Below are the code and all the weights of a small trained network. Each question names an input and a class and asks about switching units off, where a switched-off unit gives its printed mean instead of its output.

import numpy as np


def w(rows, s, z=0):
    codes = np.array(rows[::2]) - 128.0
    scale = np.full(codes.shape[1], s)
    scale[-1] = z or s
    return codes * scale


def norm(h):
    return h / np.sqrt((h * h).mean(-1, keepdims=True) + 1e-5)


def f(y):
    return np.maximum(y, 0)


def log_softmax(a):
    a = a - a.max(-1, keepdims=True)
    return a - np.log(np.exp(a).sum(-1, keepdims=True))


def net(x, mask):
    res = np.array(x, float).reshape(1, 7) / 4 @ E
    u = 0
    for l in range(2):
        y = f(norm(res) @ A[l][:, :-1].T + A[l][:, -1])
        res = res + np.where(mask[u : u + 13], y, B[l][:, -1]) @ B[l][:, :-1]
        u += 13
    return log_softmax(norm(res)[-1] @ U[:, :-1].T + U[:, -1])


A, B = {}, {}
E = w([
[129,127,124],'x0',
[126,131,133],'x1',
[128,128,127],'x2',
[193,49,1],'x3',
[119,46,191],'x4',
[23,114,100],'x5',
[127,127,123],'x6',
],0.0092)
A[0] = w([
[137,53,104,69],'L0N1',
[120,12,175,69],'L0N2',
[153,4,128,170],'L0N3',
[123,17,180,3],'L0N4',
[122,205,30,47],'L0N5',
[133,138,128,72],'L0N6',
[110,165,88,55],'L0N7',
[131,83,154,51],'L0N8',
[228,101,174,35],'L0N9',
[8,18,119,55],'L0N10',
[231,80,202,69],'L0N11',
[21,101,79,29],'L0N12',
[153,50,251,151],'L0N13',
],0.015,0.0051)
B[0] = w([
[121,65,167,186],'L0N1',
[12,182,145,205],'L0N2',
[69,39,150,254],'L0N3',
[1,209,125,184],'L0N4',
[196,76,225,216],'L0N5',
[116,99,143,128],'L0N6',
[178,127,163,155],'L0N7',
[78,166,120,146],'L0N8',
[199,172,43,184],'L0N9',
[161,238,17,232],'L0N10',
[166,227,49,207],'L0N11',
[202,176,64,205],'L0N12',
[14,180,123,246],'L0N13',
],0.028,0.0069)
A[1] = w([
[172,174,54,3],'L1N1',
[69,209,197,172],'L1N2',
[231,173,152,156],'L1N3',
[119,145,128,12],'L1N4',
[120,112,142,30],'L1N5',
[98,85,188,13],'L1N6',
[120,3,73,114],'L1N7',
[138,123,41,222],'L1N8',
[155,149,90,41],'L1N9',
[162,117,173,76],'L1N10',
[160,124,225,65],'L1N11',
[115,93,162,67],'L1N12',
[128,188,119,129],'L1N13',
],0.022,0.0026)
B[1] = w([
[185,84,20,207],'L1N1',
[188,58,208,246],'L1N2',
[12,173,117,246],'L1N3',
[129,100,106,139],'L1N4',
[134,129,109,130],'L1N5',
[181,103,100,145],'L1N6',
[202,55,250,171],'L1N7',
[212,139,179,202],'L1N8',
[117,116,71,165],'L1N9',
[61,131,118,167],'L1N10',
[5,131,103,185],'L1N11',
[128,91,97,141],'L1N12',
[156,53,89,207],'L1N13',
],0.031,0.012)
U = w([
[2,192,138,71],'0',
[131,114,114,254],'1',
[131,123,115,222],'2',
[202,152,19,42],'3',
[187,71,231,30],'4',
[116,125,114,146],'5',
[123,125,126,115],'6',
],0.0096,0.0056)

Each question gives the input, the list of numbers given to net, and the class t.
The units are the neurons (one row each of A and B). Each row of codes is followed by its name. A weight is (code - 128) times the scale printed after its matrix; where a second scale follows, it is the last column's (A, B and U).
mask holds one flag per neuron, layer by layer. A switched-off neuron (its flag False) gives its mean, the last column of its row in B, instead of its output. The means were averaged over made-up inputs and are rounded, as every weight is.
A unit's drop is (log p(t) with every unit on - log p(t) with that unit switched off) / (log p(t) with every unit on - log p(t) with every unit switched off).
unit that matters most: the unit with the biggest drop
top k neurons: the k neurons with the biggest drops, biggest first
k most important neurons of layer l: the k neurons of layer l with the biggest drops, biggest first
drop when u is switched off: that unit's drop, to one decimal
input [1,-6,-6,7,-7,7,3], class 0: 2 most important neurons of layer 1 => L1N3, L1N2
input [3,6,6,-8,-5,8,5], class 3: unit that matters most => L0N3
input [3,6,3,0,5,7,0], class 3: 2 most important neurons of layer 0 => L0N10, L0N12
input [-1,4,2,6,-6,3,-2], class 0: top 2 neurons => L0N5, L0N3
input [1,5,-3,8,-1,-6,7], class 4: top 4 neurons => L1N7, L0N10, L0N3, L0N12
input [-4,3,1,-7,2,-8,-2], class 3: top 3 neurons => L0N11, L0N9, L0N3
input [5,2,4,8,-4,6,-7], class 4: top 2 neurons => L1N7, L0N11
input [-6,-4,2,0,7,-5,0], class 0: 2 most important neurons of layer 0 => L0N13, L0N2
input [3,-4,1,-4,3,-3,-2], class 4: 4 most important neurons of layer 0 => L0N10, L0N12, L0N13, L0N3
input [4,-5,1,6,-3,5,-3], class 4: top 2 neurons => L1N7, L0N11
input [-1,3,1,-7,4,-4,3], class 4: top 2 neurons => L1N2, L1N3
input [0,-6,2,-8,5,1,2], class 4: top 3 neurons => L1N2, L1N3, L1N11
input [3,3,-8,0,8,-6,2], class 0: top 2 neurons => L0N13, L0N2
input [3,1,-5,5,7,3,4], class 0: unit that matters most => L0N10
input [3,1,-7,5,-8,0,-6], class 0: 2 most important neurons of layer 0 => L0N3, L0N5
input [-1,-4,2,1,4,-6,-6], class 3: top 2 neurons => L0N11, L0N9
input [5,-7,-1,-5,6,7,5], class 3: top 2 neurons => L0N10, L1N3
input [-8,5,3,5,-8,-4,3], class 0: 2 most important neurons of layer 0 => L0N3, L0N5
input [-6,-3,-5,4,6,4,-4], class 0: 3 most important neurons of layer 0 => L0N2, L0N3, L0N10
input [7,-8,5,-8,2,4,-3], class 4: unit that matters most => L1N2
input [4,3,-5,5,6,-8,6], class 3: drop when L0N9 is switched off => 3.2
input [-6,4,-4,4,-1,7,-6], class 3: drop when L0N10 is switched off => 0.2
input [0,0,6,7,-3,3,7], class 4: drop when L0N8 is switched off => 0.0
input [5,-4,6,8,-3,-4,7], class 4: drop when L1N7 is switched off => 0.2
